Below is a small trained network, with its code and all its weights. Each question gives an input and a class and asks what happens when units are switched off, that is, made to give their printed mean instead of their output.

import numpy as np


def w(rows, s, z=0):
    codes = np.array(rows[::2]) - 128.0
    scale = np.full(codes.shape[1], s)
    scale[-1] = z or s
    return codes * scale


def f(y):
    return y / 2 * (1 + np.tanh(0.7978845608 * (y + 0.044715 * y**3)))


def log_softmax(a):
    a = a - a.max(-1, keepdims=True)
    return a - np.log(np.exp(a).sum(-1, keepdims=True))


def net(x, mask):
    res = np.array(x, float).reshape(1, 4) / 4 @ E
    y = f(res @ A[0][:, :-1].T + A[0][:, -1])
    res = res + np.where(mask, y, B[0][:, -1]) @ B[0][:, :-1]
    return log_softmax(res[-1] @ U[:, :-1].T + U[:, -1])


A, B = {}, {}
E = w([
[119,141,134,110,126,137,129,118],'x0',
[183,17,188,20,254,1,231,12],'x1',
[26,98,206,193,31,75,198,154],'x2',
[124,152,141,108,124,127,126,120],'x3',
],0.0085)
A[0] = w([
[228,204,62,62,201,211,47,76,252],'neuron 1',
[240,38,62,58,216,32,89,35,91],'neuron 2',
[63,35,228,96,71,30,214,68,60],'neuron 3',
[26,140,220,154,89,79,230,140,130],'neuron 4',
[37,165,192,234,24,223,116,213,246],'neuron 5',
[72,239,189,197,7,203,96,221,252],'neuron 6',
[61,37,207,111,159,33,219,28,72],'neuron 7',
[182,214,46,83,182,233,39,197,226],'neuron 8',
[97,193,109,194,61,215,34,231,254],'neuron 9',
[162,5,187,47,236,15,223,8,135],'neuron 10',
[150,14,115,75,205,24,204,43,112],'neuron 11',
[164,3,182,68,224,15,210,30,120],'neuron 12',
[68,46,190,199,37,30,229,200,87],'neuron 13',
[204,239,47,161,92,227,34,228,214],'neuron 14',
[180,233,31,144,126,245,40,212,232],'neuron 15',
[49,197,206,213,15,175,142,222,118],'neuron 16',
[72,166,158,163,83,138,159,169,8],'neuron 17',
[46,50,204,139,82,19,234,48,84],'neuron 18',
[216,45,32,35,253,137,49,46,200],'neuron 19',
],0.0073,0.006)
B[0] = w([
[227,137,34,149,216,36,66,116,218],'neuron 1',
[191,221,72,33,196,67,203,84,198],'neuron 2',
[41,88,202,49,57,82,189,186,182],'neuron 3',
[34,113,213,153,33,105,50,185,174],'neuron 4',
[43,206,71,215,112,226,37,235,244],'neuron 5',
[41,164,41,224,77,210,33,230,252],'neuron 6',
[53,104,197,29,44,40,215,183,192],'neuron 7',
[227,65,34,184,215,41,62,111,226],'neuron 8',
[93,206,56,238,151,225,13,219,253],'neuron 9',
[179,208,203,2,53,19,246,56,236],'neuron 10',
[104,233,160,20,77,21,228,154,206],'neuron 11',
[198,226,141,6,91,30,245,71,224],'neuron 12',
[34,105,211,93,30,124,180,206,182],'neuron 13',
[206,31,34,198,197,37,54,166,251],'neuron 14',
[212,46,27,202,218,58,49,183,249],'neuron 15',
[37,210,172,208,84,214,48,192,212],'neuron 16',
[75,217,141,160,107,77,164,183,144],'neuron 17',
[82,88,219,67,17,65,199,215,186],'neuron 18',
[226,218,49,48,220,62,197,97,210],'neuron 19',
],0.0078,0.021)
U = w([
[205,42,40,232,201,111,35,156,225],'0',
[227,2,223,163,226,211,229,8,2],'1',
[203,233,70,24,202,72,189,50,53],'2',
[185,13,102,200,198,229,242,14,2],'3',
[225,10,234,187,230,230,226,18,2],'4',
[34,201,169,236,59,232,56,200,229],'5',
[212,8,237,64,244,248,215,21,2],'6',
[53,79,217,47,49,57,195,137,216],'7',
],0.0084,0.0072)

Each question gives the input, the list of numbers given to net, and the class t.
The units are the neurons (one row each of A and B). Each row of codes is followed by its name. A weight is (code - 128) times the scale printed after its matrix; where a second scale follows, it is the last column's (A, B and U).
mask holds one flag per neuron, in row order. A switched-off neuron (its flag False) gives its mean, the last column of its row in B, instead of its output. The means were averaged over made-up inputs and are rounded, as every weight is.
A unit's drop is (log p(t) with every unit on - log p(t) with that unit switched off) / (log p(t) with every unit on - log p(t) with every unit switched off).
unit that matters most: the unit with the biggest drop
k most important neurons: the k neurons with the biggest drops, biggest first
drop of u: that unit's drop, to one decimal
input [5,-8,0,1], class 0: 3 most important neurons	[neuron 14; neuron 15; neuron 8]
input [-5,6,0,-3], class 2: unit that matters most	neuron 2
input [-7,-8,-1,-2], class 0: 2 most important neurons	[neuron 14; neuron 15]
input [-4,-4,1,7], class 5: 2 most important neurons	[neuron 1; neuron 16]
input [-4,6,1,2], class 7: 2 most important neurons	[neuron 7; neuron 18]
input [2,0,1,3], class 5: 2 most important neurons	[neuron 14; neuron 15]
input [-4,1,8,4], class 7: 2 most important neurons	[neuron 9; neuron 18]
input [1,-7,-1,8], class 0: drop of neuron 14	0.2
input [-7,-4,1,-2], class 5: drop of neuron 1	0.5
input [-7,-4,1,-4], class 5: drop of neuron 1	0.5
input [-4,1,-2,-7], class 2: drop of neuron 19	0.0
